Each row of numbers stands for one thing and depends on some of the facts below. Use the named rows to name the rest.

Facts:
ζ: belongs to class; η: is of sort; Σ: uses; Θ: points at
netizel ζ:245 η:c
ganefam ζ:251 η:a Θ:gripan
fluse ζ:251 η:a
stibrar ζ:676 η:a Σ:kigrovem pliflam riplu flomi bibrur plilam Θ:kodrak
plelek ζ:726 η:b Σ:nistel
refin ζ:471 η:a Σ:nakleste drabak stifogem vibrar Θ:vatem trupegin
lenul ζ:251 η:a Θ:stifler
trafal ζ:251 η:a
raskik ζ:251 η:a Σ:kubedok
klozus ζ:0 η:a Θ:stodok
delas ζ:450 η:a Θ:nistel gripan droste
braban ζ:251 η:b Θ:nistel fetil
romil ζ:0 η:d
vutron ζ:676 η:a Σ:ritol lobri gevo trifim Θ:boklol
tidrum ζ:726 η:a Θ:bebris
redror ζ:251 η:b
nizel ζ:245 η:a Σ:kipir plilam
plilam ζ:251 η:d
tozi ζ:251 η:c Σ:moter breskes staskur klenen Θ:sevopu trupegin gripan
stodok ζ:251 η:a Σ:stubin guke Θ:bebris
kleflok ζ:726 η:a Θ:sevopu stifogem
keme ζ:251 η:a
guke ζ:471 η:d
nakleste ζ:245 η:d
plepum ζ:726 η:d
tisil ζ:450 η:a
staskur ζ:676 η:a
noru ζ:726 η:a
flapon ζ:676 η:c Θ:tidrum
trapa ζ:676 η:c Σ:plibri noru fazor vepotra vibrar boklol skogigar
vatrem ζ:471 η:d
moter ζ:676 η:a
mezadri ζ:471 η:a
kipir ζ:471 η:c
drosun ζ:726 η:a
zenak ζ:726 η:b Σ:netizel rifi mezadri soplo kelatin klevekun
grepa ζ:676 η:d Θ:flugrugron dutro
stubin ζ:450 η:b
flugrugron ζ:450 η:a Θ:sevopu bebris daskin
gripan ζ:450 η:c Θ:stodok
kodrak ζ:251 η:a Θ:tidrum
zaton ζ:726 η:a Σ:plepum mezadri batren trifim vepotra plilam plarar skogigar
tribrom ζ:0 η:a
bebrik ζ:726 η:c
tribres ζ:251 η:a Σ:fleklas drabak stezan midrik skevur Θ:druplim
droste ζ:676 η:d Σ:kigrovem pludrital peber romil disto stezan Θ:refin
futras ζ:726 η:c
soplo ζ:0 η:a Θ:trupegin zenak
drabak ζ:245 η:b
karer ζ:676 η:a
plarar ζ:726 η:c
pleku ζ:471 η:b
tanul ζ:245 η:c
pladrasten ζ:471 η:c Θ:stodok nuzuman druplim boklol
dutro ζ:676 η:a
daskin ζ:251 η:b Σ:peber brobi vatrem stugrogu Θ:trupegin
boklol ζ:676 η:a Θ:vatem druplim gripan
fogre ζ:0 η:b
pazotre ζ:676 η:a Σ:vatem trafal trifim disto rustim tisil bebrik
fetil ζ:471 η:a
greber ζ:0 η:c
plibri ζ:245 η:b
kagu ζ:471 η:a
romul ζ:245 η:c
drumatan ζ:726 η:a Σ:fazor bibrur
pliflam ζ:726 η:d
rustim ζ:676 η:a
rekik ζ:450 η:a Σ:nakleste fleklas karer vatem
rapon ζ:251 η:a Σ:drosun lenul moter trifim greber riplu futras gripin pladrasten skogigar
druplim ζ:450 η:c Θ:tidrum bebris
vibrar ζ:450 η:b
peber ζ:676 η:b
disto ζ:726 η:b
fazor ζ:471 η:c
nuzuman ζ:0 η:c Θ:druplim tidrum
riplu ζ:471 η:c
zarabrum ζ:0 η:d Θ:boklol
skevur ζ:0 η:a
skogigar ζ:251 η:c
brobi ζ:450 η:a Θ:dregri
lodul ζ:245 η:b
kigrovem ζ:726 η:c
stikek ζ:450 η:b
didra ζ:726 η:b
fleklas ζ:450 η:a
fefer ζ:471 η:c Θ:vatem gripin
stabus ζ:251 η:a Θ:kodrak flugrugron tidrum
vatem ζ:450 η:b
breskes ζ:0 η:a
batren ζ:676 η:b
stifler ζ:471 η:d Θ:flugrugron nuzuman
stifogem ζ:471 η:a
klovol ζ:245 η:a
ritol ζ:676 η:b Θ:tribres daskin
kubedok ζ:251 η:b
bemun ζ:676 η:a Σ:didra redror
vepotra ζ:471 η:b
gripin ζ:726 η:d
flomi ζ:471 η:b Θ:fazor
gevo ζ:0 η:b
rifi ζ:676 η:c
plibi ζ:245 η:d Σ:keme flapon fetil Θ:stifler vobel
brini ζ:450 η:b Σ:fedrol stikek kigrovem breskes disto
sevopu ζ:251 η:b Σ:batren Θ:bebris
droluve ζ:471 η:a Θ:trifim
keva ζ:0 η:a Σ:plarar redror
lasor ζ:471 η:b
trupegin ζ:726 η:c Θ:tidrum
guklokem ζ:0 η:a
nistel ζ:251 η:d
pludrital ζ:0 η:d
laduk ζ:245 η:c Σ:tribrom fluse fefer fadi
klogel ζ:245 η:a Σ:vatrem disto flapon nodre
bisko ζ:450 η:c Σ:rifi klovol kagu droluve stugrogu romul
stezan ζ:251 η:b Θ:gripan
treskun ζ:245 η:b Σ:kagu voskizur
dregri ζ:251 η:c Σ:dutro zarabrum Θ:stodok trupegin
vobel ζ:471 η:c Θ:gripin flapon
bebris ζ:245 η:c
klenen ζ:726 η:a
nodre ζ:726 η:d Θ:stodok trifim bebris
bibrur ζ:726 η:d
fadi ζ:726 η:b
putuk ζ:0 η:a Σ:suban tanul pleku guklokem stabus
suban ζ:676 η:c
klaflol ζ:0 η:b Σ:stikek buska
trifim ζ:0 η:b Θ:vatem
fedrol ζ:0 η:b
pustu ζ:726 η:a Σ:fluse tidrum guklokem
stugrogu ζ:726 η:a
midrik ζ:471 η:b
kelatin ζ:0 η:a Θ:zarabrum
klevekun ζ:676 η:a
buska ζ:726 η:a Θ:druplim
lobri ζ:726 η:c
voskizur ζ:450 η:b
giplu ζ:471 η:c Σ:fogre lodul karer vatrem stubin rustim redror skevur Θ:nistel
dradru ζ:471 η:a Σ:fedrol nakleste trupegin kubedok lasor plarar klevekun
klutras ζ:676 η:a Σ:greber klevekun

Known rows:
breskes:   4  18 -27   1 -37 -18 -14 -16   4  14 -19 -18   4   8  14  21 -16   8   0  34 -19   6   1  40   2  -9   3  23  -6 -34   4 -16 -47  21 -17   1  -3 -18 -19  35  27   9   7   8 -15 -23   1  14  12
flugrugron: -29  25  -3   6   2 -26 -40 -11  10   8 -23  18  19   9  17  30 -32  -7 -26  21  18  56  36  24 -10 -29 -28  24   5  -6  55  -1 -34 -51   3 -13   5 -19 -45  28 -17  -9  20  13  -3 -14   3  29   8
trapa:  -5  41 -30  10 -10  27  19 -28   0   7 -13 -32  25  33  12  27  -5 -10   0  44 -12  15  15  42   8   6  14  10  -9  12   1  10 -25 -50   4 -26  -8 -23 -15  56  48  27 -11   4 -20 -45  -1   2  31
putuk:  15  18 -15   6 -40 -13  -1 -14   4  24 -17 -23 -11   8  -1  34 -23   4   7  29 -17   0  -1  48  -2 -22  -2  22  -6 -15   9  -8 -43  10 -16   0  -6 -17 -14  48  32  33   5   9 -20 -40   6  11  21
rekik:  12  24  -8  21 -27 -10 -16 -14   0  11 -12 -23 -16  14  -8  42 -41  -7   0  37 -10  22   1  51 -18 -20  -2  33  -5 -18   9 -18 -42   8 -13  -7 -12 -17 -35  47  39  15  -4   5 -31 -36   5  16  28
fazor:  -6  45 -50   1 -13  24  10 -21   7  -1 -14 -29  38  28  36   8   7 -17  -3  48 -19  22  15  32  18  20  30  19  -9  10   3   2 -40 -26  -1 -29  -5 -19 -28  40  50  10 -15   0 -21 -35   5   1  27
stubin:  -4  26 -24   6  -5   5 -28 -23  -6  -9 -17 -20   0  17   7  33 -23  -5 -20  54  -9  21  16  51   1   3   3  23 -13 -27   4 -28 -42  11   6   0 -18 -17 -36  41  28 -13  -4   2 -35 -23   0  10   6
daskin: -14  37   9  -3   3 -23 -27  -6  21  -1 -15  20  -5  -6   6  28 -19  -6 -15  26  19  22  18  44  -2 -38 -23  17 -16  15  61  -6 -24 -66   9 -11  -2 -12 -48  45 -11   1   3  22  -7 -33   4   1  -2
klenen:   2  18 -34  10 -30 -14 -10 -19  -3   5 -19 -13   2  14  16  30 -24   1  -8  42 -18  21   1  31  -9   1   5  29  -4 -22   9 -24 -51  20  -4  -4  -8  -9 -28  34  28   0   9   7 -19 -25   3  17  23
buska: -21  18 -10  -1  -7 -31 -14 -20  13  11 -19  25   1  -7  16  40 -31 -13 -27  30   6  48  28  20 -19 -20 -36  13   3 -24  51 -20 -30 -44   5 -12   4 -13 -33  24 -13 -14  23  17   7  -5   3  27  13
vibrar:  -1  26 -23   2  -5  13 -25 -30 -14   0 -14 -22   9  11   8  31 -21   0 -14  56 -12  30  12  45  -3   4  13  27  -7 -23  11 -26 -46   7   3  -8 -11 -21 -30  40  23 -11  -4   8 -27 -24   4  15   9
tanul:  -6  43 -42   1 -14  20   9 -27  11  -6 -11 -25  27  22  30  17   0 -28 -10  49 -22  32  25  40  12  17  17  11  -3 -12   2 -11 -37 -24  -7 -29  -8 -21 -26  40  42   1 -23   2 -18 -23   1   9  25
drabak:   6  26 -25  -1 -16  10 -20 -30  -5  -1 -18 -14  -1   0   8  24 -10  -6  -9  46 -20  16  11  57   3   0  15  20  -4 -26  17 -35 -44  13 -15 -11 -11 -19 -29  30  26  -2 -17  11 -28 -24   4  14   9
rapon:   6  22 -20   7 -34  -5   3 -23 -10  16 -15 -14   3  21   4  25 -19  16   2  25 -19   1  -2  46  -8 -13   9  20   5   7  14  -4 -41  -6   0   0  -8  -8 -15  47  34  30  13  10 -24 -45   3  11  23
plarar:  -4  32 -49   2  -3  24  18 -28   4  -3 -15 -34  21  27  29  34 -16 -45 -18  64 -13  35  35  28   8  16  15  14 -10  -2   0  -5 -39 -28   3 -21 -17 -19 -25  54  44  10 -16  -4 -23 -33   5  14  38
druplim: -35  53 -17  -3  25   5 -16 -10  25  -1 -10  -2  43  15  35  15 -14 -30 -25  44  27  68  48  19   4  -1  -9  16 -10  15  44  12 -31 -85  10 -39   7 -30 -54  36   9 -15   2   3   4 -24  10  21  12
tidrum: -20  31 -15   1   1 -23 -37   2  21  11 -19  17  19   4  29   8 -20  -7 -16  24  29  47  20  10  -2 -35 -10  40  -8  22  64   8 -51 -41  -5 -18   9 -12 -57  25 -12  -1  20  13  -1 -33  18  24  12
vutron: -21  20  10  -2  -3 -16  -2 -28  13  30 -22  13  -9 -12  -5  20 -31   7 -29  14  18  26  24  48 -33 -21 -26   1   3  -8  37 -10 -22 -47  14  -5  11 -21 -26  34   8   7  28  11  -3 -30   0  31   9

Name these rows:
No name comes twice in this set of rows, the named rows included.
-15  13  -2 -15 -10 -17 -13 -29  12  32 -24   8  -2 -20   9  31 -30 -14 -28  29   3  36  33  37 -15 -18 -30   1   7 -41  38 -18 -34 -30  -4  -9   7 -30 -21  25  -6   0  19  12   2 -10   2  41   8 -> soplo
 12  21 -14  16 -33   4  -9 -22  -5  29 -17 -23  -7  14 -12  28 -27   8   5  30 -10  13  -3  53  -9 -24   9  28   4 -14  14  -8 -44   3 -18 -10  -3 -22 -21  44  36  28   0   8 -31 -44   8  21  27 -> klutras
-13  43  14 -17  13 -20 -12 -25  27  13 -11   9 -26 -30   1   9 -11  16 -28  38  27   5   4  65 -30  -1 -13   4 -24  -9  27 -32 -27 -24  15 -11   7 -19 -38  27  18 -27  20  13  -6 -39   1  13 -15 -> droste
 -5  23 -26  14 -23 -13 -21 -20  -4   2 -16 -19   7  22  12  26 -27   9 -12  39 -13  27  10  41 -11   0   4  29  -3 -27  -2 -19 -46  21  -6  -1  -7 -13 -31  31  30  -6   9   1 -24 -21  -1  18  18 -> tisil
 -7  23  11  -5  -3 -15   2 -24  22  35 -12  13 -27 -31  -6  19 -29 -14 -26  22  21  31  19  48 -39 -25 -14   8  -2  -6  46 -20 -34 -26  -5 -18  10 -18 -41  24  14   3  13   7  -6 -34  13  40  16 -> refin
-20  20  -1 -17   0 -17  -5 -31  15  29 -18  11  -9 -29  12  11 -27  -8 -44  27  14  39  29  44 -40   7 -14  -3   1 -30  28 -33 -38  -6   8 -11  10 -22 -32  13  11 -20  26   1  -2 -13   4  45   4 -> ganefam
-19  29   2 -24  14  -9 -10 -35  18  13 -14  12 -15 -35   9  16 -18 -13 -39  43  12  31  30  53 -29   9 -13  -7  -8 -34  33 -40 -32 -17  12 -13   6 -22 -34  18   4 -35  14  12  -3 -10   4  33  -7 -> stezan
 -1  32 -25   3  -9  -4 -25 -26  -7  -9 -10 -15   7  14  14  32 -14  13  -9  51 -17  21   3  47  -2   7   5  26 -12 -27   7 -29 -41   7   5  -7 -11 -13 -30  35  22 -21   1  11 -21 -19  -2   4   4 -> stikek
-23  20   2 -14   9 -14   2 -40  10  28 -13   3 -18 -30   4  19 -39  -4 -50  39  14  45  32  47 -59  23 -18  -8  -3 -51   9 -46 -34   4  19 -10  12 -25 -29  14  21 -41  35  -6  -3  -9   0  53   5 -> delas
-13  33 -20 -15  18   0 -36 -14  10  -3 -15   8  14  -1  26  11  -7  -4 -19  48  21  34  14  26   9 -16   2  34 -16  20  56 -11 -50 -34   9 -13   0 -15 -48  32 -11 -15  14  16 -10 -33  20  15   0 -> gripin
-22  25 -10  -9   9 -10 -35 -26   4  -6 -24  25   9  -5  15  29  -9 -13 -26  35   8  37  35  36  14 -30 -23  17   2  -3  68 -19 -27 -60   8 -15  -3 -18 -38  32 -24 -11   1  28 -10 -12   3  14  -2 -> stifler

The same things again, as new rows of numbers:
Named rows:
tidrum:  19  27  24  13  19 -11  11  17 -19 -64 -65 -28  36 -73
bibrur:   5  38  13   1  25  12  -2 -44  26  13  25  15  25   2
flugrugron:  13  16 -12   0  -3  16  12 -18 -60 -20 -54 -26  20 -34
stubin: -30  -8 -10  30  12  -9   7   0  11  10   8  13   0   4
stabus:  31  17  19 -23  12 -17  12  31 -32 -26 -18 -24  19 -16
nuzuman:  32 -26  20  30  29 -49   3  73 -18 -44 -30 -44  -5  -3
vibrar: -23 -22   5  18  10  -7   6 -10   9  18  -9  10  -2  16
kleflok:  19  14   8  -1 -15   9  10 -12 -47  -6  -7 -25   9 -25
rifi: -21 -38 -10  -2 -21 -24  -5  13  14  -1  -6  16 -14  10
plibi:  26  47 -10 -34  51  26  13 -18 -29  -8   5 -34   5  33
voskizur: -25 -24   2  26  12  -6   3  -7   8  11   1  16   4   9
trafal:  -6  16   3 -17 -18  10   4  -7  14  -2  14  14  16  -2
fetil:   7   4   8  -5 -20  20   1   0  17   4  15  20  15  -1
lobri: -24 -39  10  38 -14 -27 -10   6  -5   3  -2  10  -5 -11
delas:  19   3  -6 -17 -10  10  13  -8 -74  20  -1 -34   9   1
bemun: -36  57 -22 -12  -9  15   0  34  18  11  17  10  -6 -28
drumatan:  -4   5  16  -6  -7  10 -25 -10   8  24  14   6  15 -25
mezadri:   8  11   2  -8 -23  10  -6  -4  31   8  10  17  11   1

Rows to name:
No name comes twice in this set of rows, the named rows included.
 16 -31  40  17  19 -49  11  56 -43 -30 -22 -46  -7 -23 -> trupegin
-20 -21   0  14  16  -4   8  -9   1  25  11   1  -7  26 -> vatem
-23  66  -8   9 -12  22 -13  28  31  30  13  -4  -8 -38 -> keva
 -9  -4 -21   7  14 -30 -15  -1  22  12   2  31 -11  15 -> batren
 10 -19 -18  -8  13 -11  12 -11 -56  -5  -7 -23 -28  11 -> stezan
-19 -15  16  -3   3  -9   6  -5  46   5 -11   8 -18   9 -> kubedok
 -9 -37   7  26 -28  -9  -9  13  29   7 -10  12 -13  12 -> greber
 28  23 -21   2 -22  21  12 -23 -50 -10 -26 -28   1  -7 -> klozus
  4  42 -46 -19 -12  28   3 -45 -55 -37 -65 -24  -3 -72 -> stodok
 46  44  -7 -13  24   2  28 -27 -31   3  16 -35  -1  37 -> zarabrum
 30  19  33 -25  30 -33   8  57 -21 -46 -18 -29  27 -18 -> kodrak

